Below are the code and all the weights of a small trained network. Each question names an input and a target symbol and asks about switching units off, where a switched-off unit gives its printed mean instead of its output.

import numpy as np


def w(rows, s, z=0):
    codes = np.array(rows[::2]) - 128.0
    scale = np.full(codes.shape[1], s)
    scale[-1] = z or s
    return codes * scale


def norm(h):
    return h / np.sqrt((h * h).mean(-1, keepdims=True) + 1e-5)


def f(y):
    return np.maximum(y, 0)


def softmax(a):
    e = np.exp(a - a.max(-1, keepdims=True))
    return e / e.sum(-1, keepdims=True)


def log_softmax(a):
    a = a - a.max(-1, keepdims=True)
    return a - np.log(np.exp(a).sum(-1, keepdims=True))


def net(x, mask):
    ids = ['αβεθλμπσω'.index(c) for c in x.split()]
    T = len(ids)
    res = E[ids] + P[:T]
    r = norm(res)
    for j in range(2):
        rows = slice(3 * j, 3 * j + 3)
        q, k, v = (r @ M[0][rows].T for M in (Q, K, V))
        z = softmax(np.where(np.tri(T) > 0, q @ k.T / 3**0.5, -1e9)) @ v
        o = O[0][rows]
        res = res + np.where(mask[j], z, o[:, -1]) @ o[:, :-1]
    y = f(norm(res) @ A[0][:, :-1].T + A[0][:, -1])
    res = res + np.where(mask[2:14], y, B[0][:, -1]) @ B[0][:, :-1]
    return log_softmax(norm(res)[-1] @ U[:, :-1].T + U[:, -1])


Q, K, V, O, A, B = {}, {}, {}, {}, {}, {}
E = w([
[133,177,147,156],'α',
[194,68,25,155],'β',
[16,175,141,126],'ε',
[95,143,35,103],'θ',
[115,209,106,122],'λ',
[187,110,166,62],'μ',
[150,161,165,183],'π',
[62,8,95,195],'σ',
[208,66,134,247],'ω',
],0.015)
P = w([
[62,250,124,147],'0',
[80,242,111,164],'1',
[78,189,88,141],'2',
[71,134,87,122],'3',
[69,97,73,103],'4',
[65,73,58,96],'5',
[60,42,47,78],'6',
[48,26,34,68],'7',
[44,2,25,53],'8',
[45,10,22,49],'9',
],0.0027)
Q[0] = w([
[148,68,100,94],'head 0',
[170,69,86,5],'head 0',
[160,2,89,163],'head 0',
[43,175,56,113],'head 1',
[180,140,162,185],'head 1',
[51,142,69,218],'head 1',
],0.0096)
K[0] = w([
[178,85,96,103],'head 0',
[122,144,147,5],'head 0',
[163,40,163,84],'head 0',
[111,166,86,72],'head 1',
[129,118,146,83],'head 1',
[216,160,233,86],'head 1',
],0.014)
V[0] = w([
[154,92,177,104],'head 0',
[53,138,79,227],'head 0',
[97,201,134,164],'head 0',
[186,101,209,2],'head 1',
[66,158,193,179],'head 1',
[49,117,127,101],'head 1',
],0.0079)
O[0] = w([
[113,255,104,109,97],'head 0',
[98,79,177,113,225],'head 0',
[163,80,178,31,187],'head 0',
[127,203,94,86,2],'head 1',
[109,118,197,130,206],'head 1',
[150,209,122,155,64],'head 1',
],0.0076,0.004)
A[0] = w([
[178,91,91,83,116],'neuron 0',
[134,109,183,84,111],'neuron 1',
[114,164,118,218,165],'neuron 2',
[134,104,139,148,102],'neuron 3',
[93,121,140,173,106],'neuron 4',
[151,114,166,159,115],'neuron 5',
[76,134,80,57,254],'neuron 6',
[136,148,181,94,110],'neuron 7',
[143,79,69,119,91],'neuron 8',
[143,160,180,10,194],'neuron 9',
[194,173,59,104,166],'neuron 10',
[35,114,156,81,131],'neuron 11',
],0.013,0.0084)
B[0] = w([
[127,171,108,152,154],'neuron 0',
[138,116,82,141,200],'neuron 1',
[91,248,113,33,188],'neuron 2',
[111,123,128,122,161],'neuron 3',
[138,174,136,114,165],'neuron 4',
[124,149,96,105,182],'neuron 5',
[179,189,162,116,253],'neuron 6',
[140,126,91,85,173],'neuron 7',
[138,43,173,124,168],'neuron 8',
[90,153,117,125,248],'neuron 9',
[70,178,165,154,184],'neuron 10',
[164,147,89,155,233],'neuron 11',
],0.011,0.0075)
U = w([
[84,81,106,27,95],'α',
[129,94,45,171,82],'β',
[85,180,184,129,216],'ε',
[214,131,164,113,72],'θ',
[116,145,51,98,176],'λ',
[97,149,153,128,2],'μ',
[113,115,244,90,168],'π',
[8,107,132,160,123],'σ',
[141,150,191,235,110],'ω',
],0.016,0.0081)

Each question gives the input, a string of symbols that net reads in full, and the target symbol t.
The units are the heads (3 rows each of Q, K, V and O) and the neurons (one row each of A and B). Each row of codes is followed by its name. A weight is (code - 128) times the scale printed after its matrix; where a second scale follows, it is the last column's (O, A, B and U).
mask holds one flag per unit, heads first, then neurons. A switched-off unit (its flag False) gives its mean, the last column of its rows in O or B, instead of its output. The means were averaged over made-up inputs and are rounded, as every weight is.
A unit's drop is (log p(t) with every unit on - log p(t) with that unit switched off) / (log p(t) with every unit on - log p(t) with every unit switched off).
The circuit of an input: a set's keep is (log p(t) with only the set's units on - log p(t) with every unit switched off) / (log p(t) with every unit on - log p(t) with every unit switched off). Starting from the 12 units with the biggest drops (on a tie, the unit counted first), units are removed one at a time, each time the one whose removal leaves the highest keep (on an exact tie, the one counted first), for as long as the keep stays at least 0.8.
units of the circuit, in order: the units of the circuit, biggest drop first
unit that matters most: the unit with the biggest drop
k most important neurons: the k neurons with the biggest drops, biggest first
heads that matter: for each layer, one digit per head in row order, 1 if its drop is at least 0.15 and else 0, layers parted by /
drop when u is switched off: that unit's drop, to one decimal
input α σ α α β π, target π: units of the circuit, in order => head 0
input ε β ω β λ ω, target β: 4 most important neurons => neuron 6; neuron 10; neuron 5; neuron 2
input ε π π π λ β μ λ π ω, target ε: units of the circuit, in order => head 0; neuron 2
input σ β λ α π π λ θ π, target π: heads that matter => 01
input θ ω μ ω, target λ: heads that matter => 00
input π π μ β π, target λ: heads that matter => 11
input σ π μ ε π, target λ: 2 most important neurons => neuron 7; neuron 1
input π σ β π α, target α: 2 most important neurons => neuron 6; neuron 1
input π μ π ε σ π σ ω θ, target ε: heads that matter => 00
input μ ω σ σ ω ε π ω β σ, target λ: heads that matter => 11
input π ω π σ ε μ, target ε: heads that matter => 10
input ε μ β, target ε: heads that matter => 00
input ε π μ π σ θ λ ε, target λ: heads that matter => 11
input μ π θ β, target ε: heads that matter => 10
input μ π ω, target ε: heads that matter => 00
input μ σ β ε α π σ ω π ω, target λ: 4 most important neurons => neuron 2; neuron 6; neuron 10; neuron 5
input π ε θ, target θ: unit that matters most => neuron 6
input α θ σ μ σ σ, target λ: drop when head 0 is switched off => 0.3
input ε π ω ε β π μ π θ, target ε: drop when head 0 is switched off => 0.1
input ε θ λ, target λ: drop when neuron 1 is switched off => 0.2
input ω π π π π σ σ π μ, target ε: drop when head 0 is switched off => 1.7
input ε σ π β σ λ α μ α, target λ: most important neuron => neuron 1
